192,684,342,300,411
209,653,329,598,594
376,885,303,671,647
result: 594

6,5,7,5,6,5,6
1,2,6,7,5,4,1
result: 1

87,123,123,162,76,158
74,185,10,200,12,166
52,101,115,221,54,149
result: 166

14,-44,22,-16,12
11,-30,28,-32,-28
33,-5,-11,0,14
result: -28

-319,840,-611,-481,263
416,173,-638,32,322
result: 322

20,41,54,69
42,78,56,60
result: 60

-438,-366,-139,936,-374,-266,-685
-271,-151,-828,-628,-993,-173,-600
result: -600
---
[[-76, 12, -63, -66, -41, -74, -65], [62, -22, 60, 15, -7, -12, 17]] --> -74
[-80, 57, 32, 25, -16] --> -16
[57, 66, 39, 45, 38] --> 39
[[5, 35, 55, 2, 6], [2, 1, 0, 33, 67]] --> 1
[-65, 11, -21, -17, 14, 8] --> -21
[71, 2, 43, -82] --> 2
[-69, -10, -22, -13] --> -22
[-30, -69, 69, 28] --> -30
[-10, -36, -63, 25, -20] --> -36
---
[[-14.918, 7.485, 13.341, 8.094, -10.886],
 [6.569, -2.909, 18.576, 21.801, 18.048],
 [-8.972, -11.154, 10.248, 11.615, 0.143]]	0.143

[[-0.002, 0.021, -0.012, -0.104, 0.165, -0.101, 0.009],
 [0.003, -0.012, 0.004, -0.205, 0.063, -0.054, 0.014],
 [0.000, -0.014, 0.006, -0.199, 0.074, -0.055, 0.015]]	0.015

[[13.7, 96.9, 127.9, 45.3, 27.0, -133.6],
 [-5.2, 68.3, 36.5, 79.1, -62.7, 170.7],
 [84.9, 142.1, 26.4, 57.7, 147.0, -35.4]]	-35.4

[[-0.083, 0.074, 0.102, -0.164, 0.037, 0.130, -0.091],
 [-0.152, 0.085, 0.154, -0.094, 0.097, 0.199, -0.008],
 [-0.060, 0.114, 0.067, -0.191, 0.007, 0.118, -0.123]]	-0.123

[[-75.62, 99.21, -78.35, 220.80, 172.94, -14.47],
 [57.11, 21.96, 56.29, 83.28, -64.38, 111.32],
 [215.67, 172.66, -57.42, 13.54, -212.95, 48.43]]	48.43

[[-0.65, -0.64, -1.15, -0.75],
 [-0.38, 1.15, 0.00, -0.51],
 [-0.92, 0.19, -1.11, -1.25]]	-1.25

[[0.038, -0.011, -0.079, 0.046, -0.010, 0.170, -0.062],
 [-0.023, -0.076, -0.156, 0.021, -0.080, -0.009, -0.043],
 [-0.035, -0.016, -0.096, -0.012, -0.115, -0.083, -0.056]]	-0.056
---
Input: 183.62,83.31,-139.90,-157.92,-17.17,-42.02
Output: -139.90

Input:
0.0,0.1,-0.1,-1.5,-0.8
-0.3,-0.8,0.0,1.1,1.2
-0.9,-0.5,0.8,0.5,1.3
Output: 0.8

Input: 0.055,-0.154,-0.053,0.125,0.042,-0.193
Output: -0.053

Input:
11.97,11.41,20.61,-9.01,19.34
-13.29,16.03,1.92,-7.39,3.38
-5.10,15.43,13.86,-9.30,14.93
Output: 13.86

Input: -1.8,-0.8,-0.2,-0.1,1.2,0.1
Output: -0.2

Input: -36.51,-64.35,122.53,-17.88,-167.42,-148.52,-27.34
Output: 122.53

Input:
13.38,10.15,8.33,10.96
-18.21,-6.30,-3.23,13.95
Output: -3.23

Input: 33.11,46.74,-111.83,-37.42,71.30,157.70,13.94
Output: -111.83

Input:
2.210,-6.574,-17.853,-0.714,-4.856,11.493,-11.515
-2.595,13.027,-2.234,20.910,6.885,-1.659,6.479
Output: -2.234
---
Q: [8211 2412 3910 6005 5613 1582]
A: 8211
Q: [22 97 18 51 24 55  9]
A: 22
Q: [999 149 700 669 302 501 815]
A: 999
Q: [-716 -782 -797 -970  862]
A: -716
Q: [198  39 140 115  66]
A: 198
Q: [ 29  30  12 -26  -9]
A: 29
Q: [12 14 92 66  4]
A: 12
Q: [86 41 45 25]
A: 86
Q: [-473  -34 -618  720]
A: -473
Q: [879 489 345 129 623]
A: 879
---
-38	39	-61	5	17	66 ans = 17

-71	-46	-31	-58	-84
32	5	-15	25	-21
ans = 25

-59	17	24	27	14	-30	-75
-74	79	0	-11	-32	52	-62
ans = 52

-51	-55	-31	82	34	-26	24
-25	-50	-31	73	28	-54	22
-2	-71	-4	-56	-72	-38	31
ans = -38

64	87	25	3 ans = 25

19	-42	-49	22	-88 ans = 22

-3	-66	-47	-66	15	8
-7	-4	-25	15	-1	31
ans = -1

33	28	-67	28
66	-26	-35	-26
ans = -35
---
array([97, 51,  2, 44, 66, 46, 76]) value 46

array([652, 794, 576, 556, 223]) value 576

array([101, 183, 194,  42, 102, 162,  40]) value 101

array([539, 716, 819, 675, 967, 206, 922]) value 675

array([[785, 704, 647, 140, 763],
       [699, 234, 926, 804, 390],
       [129, 448, 597, 724, 924]]) value 234

array([187, 184, 189, 235, 138,  41]) value 184

array([ -5,   9, -46,  -6,  43]) value -5

array([7099, 3821, 4976, 8114, 3236]) value 4976
---
51	-49	2	14	4	2
-13	-64	9	-7	-1	-37
61	-21	-2	-12	-3	2
yields -49

-35	-17	-80	29 yields -17

30	-36	-51	-58	49	-27	-15
40	-27	59	51	-63	-34	73
28	-27	41	34	-42	-30	60
yields -36

9	-72	13	-8	-17
-7	-59	6	-25	-25
yields -72

65	41	-75	-53	-55	6 yields 41

26	-53	-19	-5	-35
12	-52	-45	-46	-80
yields -53

26	-40	34	-3
-28	54	21	-63
22	-29	24	-20
yields -40
---
array([[ 0.097,  0.078, -0.217, -0.050,  0.122, -0.212],
       [-0.061, -0.185, -0.029, -0.192,  0.085,  0.051]]) Answer: -0.212

array([[-124.74,   31.19,   88.92,   10.61,  -22.29,   44.39],
       [-166.33,   40.47,  150.63,   33.41,   -2.60,    9.07]]) Answer: 44.39

array([[ 0.19, -0.04, -0.17,  0.10, -0.16, -0.14],
       [ 0.09, -0.09, -0.14, -0.08, -0.01, -0.12]]) Answer: -0.14

array([[ 0.05,  0.20, -0.06,  0.18,  0.08],
       [ 0.15, -0.14,  0.02, -0.12, -0.09]]) Answer: 0.08

array([[ 0.05,  0.02, -0.11, -0.07],
       [ 0.11, -0.20,  0.07, -0.10]]) Answer: -0.07

array([[  80.43,  189.86, -165.70, -117.10,  -61.43, -158.41,  -39.61],
       [  23.51, -122.50,   75.20,   50.87,    2.73,   83.45,    5.42]]) Answer: -39.61
